Below is a small trained network, with its code and all its weights. Each question gives an input and a target symbol and asks what happens when units are switched off, that is, made to give their printed mean instead of their output.

import numpy as np


def w(rows, s, z=0):
    codes = np.array(rows[::2]) - 128.0
    scale = np.full(codes.shape[1], s)
    scale[-1] = z or s
    return codes * scale


def f(y):
    return y / 2 * (1 + np.tanh(0.7978845608 * (y + 0.044715 * y**3)))


def softmax(a):
    e = np.exp(a - a.max(-1, keepdims=True))
    return e / e.sum(-1, keepdims=True)


def log_softmax(a):
    a = a - a.max(-1, keepdims=True)
    return a - np.log(np.exp(a).sum(-1, keepdims=True))


def net(x, mask):
    ids = ['αβγδεζηλμπτφψω'.index(c) for c in x.split()]
    T = len(ids)
    res = E[ids] + P[:T]
    u = 0
    for l in range(2):
        q, k, v = (res @ M[l].T for M in (Q, K, V))
        z = softmax(np.where(np.tri(T) > 0, q @ k.T / 3**0.5, -1e9)) @ v
        res = res + np.where(mask[u], z, O[l][:, -1]) @ O[l][:, :-1]
        u += 1
        y = f(res @ A[l][:, :-1].T + A[l][:, -1])
        res = res + np.where(mask[u : u + 12], y, B[l][:, -1]) @ B[l][:, :-1]
        u += 12
    return log_softmax(res[-1] @ U[:, :-1].T + U[:, -1])


Q, K, V, O, A, B = {}, {}, {}, {}, {}, {}
E = w([
[152,133,36,82],'α',
[215,178,143,95],'β',
[136,141,195,90],'γ',
[169,165,190,98],'δ',
[123,61,166,94],'ε',
[61,116,165,59],'ζ',
[79,168,89,91],'η',
[91,163,121,129],'λ',
[185,250,153,133],'μ',
[126,152,79,125],'π',
[188,152,35,117],'τ',
[197,182,162,73],'φ',
[154,160,149,127],'ψ',
[99,141,82,100],'ω',
],0.017)
P = w([
[108,71,142,198],'0',
[128,116,48,67],'1',
[108,80,144,216],'2',
[84,181,44,28],'3',
[105,87,146,217],'4',
[87,254,62,109],'5',
[105,83,146,220],'6',
],0.0082)
Q[0] = w([
[107,102,251,175],'L0H0',
[146,176,117,47],'L0H0',
[150,101,133,99],'L0H0',
],0.023)
K[0] = w([
[227,43,252,87],'L0H0',
[135,240,96,89],'L0H0',
[139,113,129,68],'L0H0',
],0.018)
V[0] = w([
[108,144,2,174],'L0H0',
[110,162,135,148],'L0H0',
[115,123,29,131],'L0H0',
],0.0049)
O[0] = w([
[162,3,171,88,177],'L0H0',
[91,131,134,111,65],'L0H0',
[173,63,179,125,255],'L0H0',
],0.0044,0.0008)
A[0] = w([
[56,56,132,190,37],'L0N0',
[205,31,191,216,92],'L0N1',
[158,123,177,51,2],'L0N2',
[96,123,148,75,75],'L0N3',
[102,49,170,109,79],'L0N4',
[62,66,251,147,107],'L0N5',
[137,87,138,161,182],'L0N6',
[102,150,170,90,92],'L0N7',
[85,191,104,117,60],'L0N8',
[121,152,47,156,63],'L0N9',
[77,108,129,134,63],'L0N10',
[100,140,143,180,129],'L0N11',
],0.014,0.0047)
B[0] = w([
[44,148,162,7,179],'L0N0',
[202,114,102,223,202],'L0N1',
[125,221,160,140,152],'L0N2',
[187,203,67,155,155],'L0N3',
[132,107,46,93,198],'L0N4',
[105,223,115,245,254],'L0N5',
[144,93,160,112,170],'L0N6',
[172,173,138,115,154],'L0N7',
[142,108,87,127,151],'L0N8',
[98,165,145,179,140],'L0N9',
[142,148,125,93,130],'L0N10',
[101,130,147,166,137],'L0N11',
],0.02,0.0046)
Q[1] = w([
[164,138,22,110],'L1H0',
[207,115,183,187],'L1H0',
[254,36,42,120],'L1H0',
],0.009)
K[1] = w([
[254,184,82,119],'L1H0',
[132,83,172,185],'L1H0',
[234,189,220,178],'L1H0',
],0.0083)
V[1] = w([
[55,116,16,147],'L1H0',
[136,254,25,64],'L1H0',
[199,205,245,99],'L1H0',
],0.0048)
O[1] = w([
[26,163,109,70,185],'L1H0',
[103,65,91,2,254],'L1H0',
[207,48,107,133,112],'L1H0',
],0.0047,0.0072)
A[1] = w([
[152,68,169,39,11],'L1N0',
[103,73,151,144,105],'L1N1',
[145,145,248,162,161],'L1N2',
[169,139,61,110,131],'L1N3',
[128,105,243,85,69],'L1N4',
[182,37,222,125,2],'L1N5',
[70,123,192,204,91],'L1N6',
[104,56,227,165,68],'L1N7',
[182,96,162,112,115],'L1N8',
[145,59,147,45,111],'L1N9',
[205,145,124,81,59],'L1N10',
[140,155,196,112,16],'L1N11',
],0.011,0.0064)
B[1] = w([
[64,219,106,185,141],'L1N0',
[83,74,116,196,123],'L1N1',
[202,148,148,134,200],'L1N2',
[130,141,198,170,253],'L1N3',
[66,215,4,200,142],'L1N4',
[125,188,141,53,146],'L1N5',
[103,113,187,116,244],'L1N6',
[18,43,163,119,139],'L1N7',
[159,75,100,139,147],'L1N8',
[121,98,74,130,174],'L1N9',
[95,55,91,124,206],'L1N10',
[57,118,129,198,132],'L1N11',
],0.018,0.0067)
U = w([
[77,139,124,213,118],'α',
[163,100,146,93,160],'β',
[81,58,138,141,109],'γ',
[151,80,113,202,109],'δ',
[107,143,146,1,254],'ε',
[38,111,77,111,60],'ζ',
[82,214,137,92,45],'η',
[74,145,189,64,177],'λ',
[108,89,171,137,121],'μ',
[129,175,167,123,92],'π',
[172,197,62,167,103],'τ',
[120,31,79,168,150],'φ',
[133,141,175,121,141],'ψ',
[127,175,153,87,195],'ω',
],0.0092,0.0076)

Each question gives the input, a string of symbols that net reads in full, and the target symbol t.
The units are the heads (3 rows each of Q, K, V and O) and the neurons (one row each of A and B). Each row of codes is followed by its name. A weight is (code - 128) times the scale printed after its matrix; where a second scale follows, it is the last column's (O, A, B and U).
mask holds one flag per unit, layer by layer, with each layer's heads first. A switched-off unit (its flag False) gives its mean, the last column of its rows in O or B, instead of its output. The means were averaged over made-up inputs and are rounded, as every weight is.
A unit's drop is (log p(t) with every unit on - log p(t) with that unit switched off) / (log p(t) with every unit on - log p(t) with every unit switched off).
The circuit of an input: a set's keep is (log p(t) with only the set's units on - log p(t) with every unit switched off) / (log p(t) with every unit on - log p(t) with every unit switched off). Starting from the 12 units with the biggest drops (on a tie, the unit counted first), units are removed one at a time, each time the one whose removal leaves the highest keep (on an exact tie, the one counted first), for as long as the keep stays at least 0.8.
circuit, biggest first: the units of the circuit, biggest drop first
top k neurons in layer l: the k neurons of layer l with the biggest drops, biggest first
drop of u: that unit's drop, to one decimal
input ω φ ε τ, target φ: circuit, biggest first	L0N5; L1H0; L0N2; L1N9
input β τ ω φ, target τ: top 3 neurons in layer 1	L1N2; L1N6; L1N4
input τ α τ ε ε μ, target ε: circuit, biggest first	L0N5; L1H0
input λ λ ζ ε α, target φ: circuit, biggest first	L0N5; L0H0; L1N9; L0N2
input ε ε ε π, target ε: circuit, biggest first	L0N5
input ω τ φ ε α ε, target ε: circuit, biggest first	L1H0; L0N1
input ω ζ ζ ζ ω δ, target ζ: top 2 neurons in layer 0	L0N8; L0N5
input φ ω ψ φ ω φ, target φ: top 2 neurons in layer 0	L0N8; L0N5
input η α μ ε π, target γ: top 3 neurons in layer 0	L0N4; L0N5; L0N3
input ω ζ ε ζ ω π, target ζ: top 2 neurons in layer 0	L0N3; L0N5
input λ ζ φ ε, target ζ: top 3 neurons in layer 0	L0N5; L0N1; L0N3
input φ ζ γ, target π: top 4 neurons in layer 0	L0N5; L0N3; L0N4; L0N7
input ε ζ ε ζ λ φ, target ζ: top 2 neurons in layer 1	L1N10; L1N0
input φ ω ε ε ψ λ, target ε: circuit, biggest first	L0N5; L0N1
input η ω π φ ω ω, target φ: circuit, biggest first	L1H0; L0N5; L0N2; L1N9
input ε β α ε λ λ, target ε: circuit, biggest first	L0N5
input ζ ζ α ε α, target φ: top 3 neurons in layer 1	L1N9; L1N1; L1N8
input ω λ η ε ω ε γ, target π: top 2 neurons in layer 1	L1N2; L1N6
input φ ζ ε λ φ λ π, target γ: top 3 neurons in layer 0	L0N5; L0N4; L0N3
input φ φ λ ζ ω ε, target ζ: top 4 neurons in layer 0	L0N5; L0N3; L0N1; L0N7
input λ ε ω ψ, target ε: circuit, biggest first	L0N5
input τ α λ, target λ: drop of L0N5	0.1
input δ β ε τ ε ζ, target τ: drop of L0N5	0.6
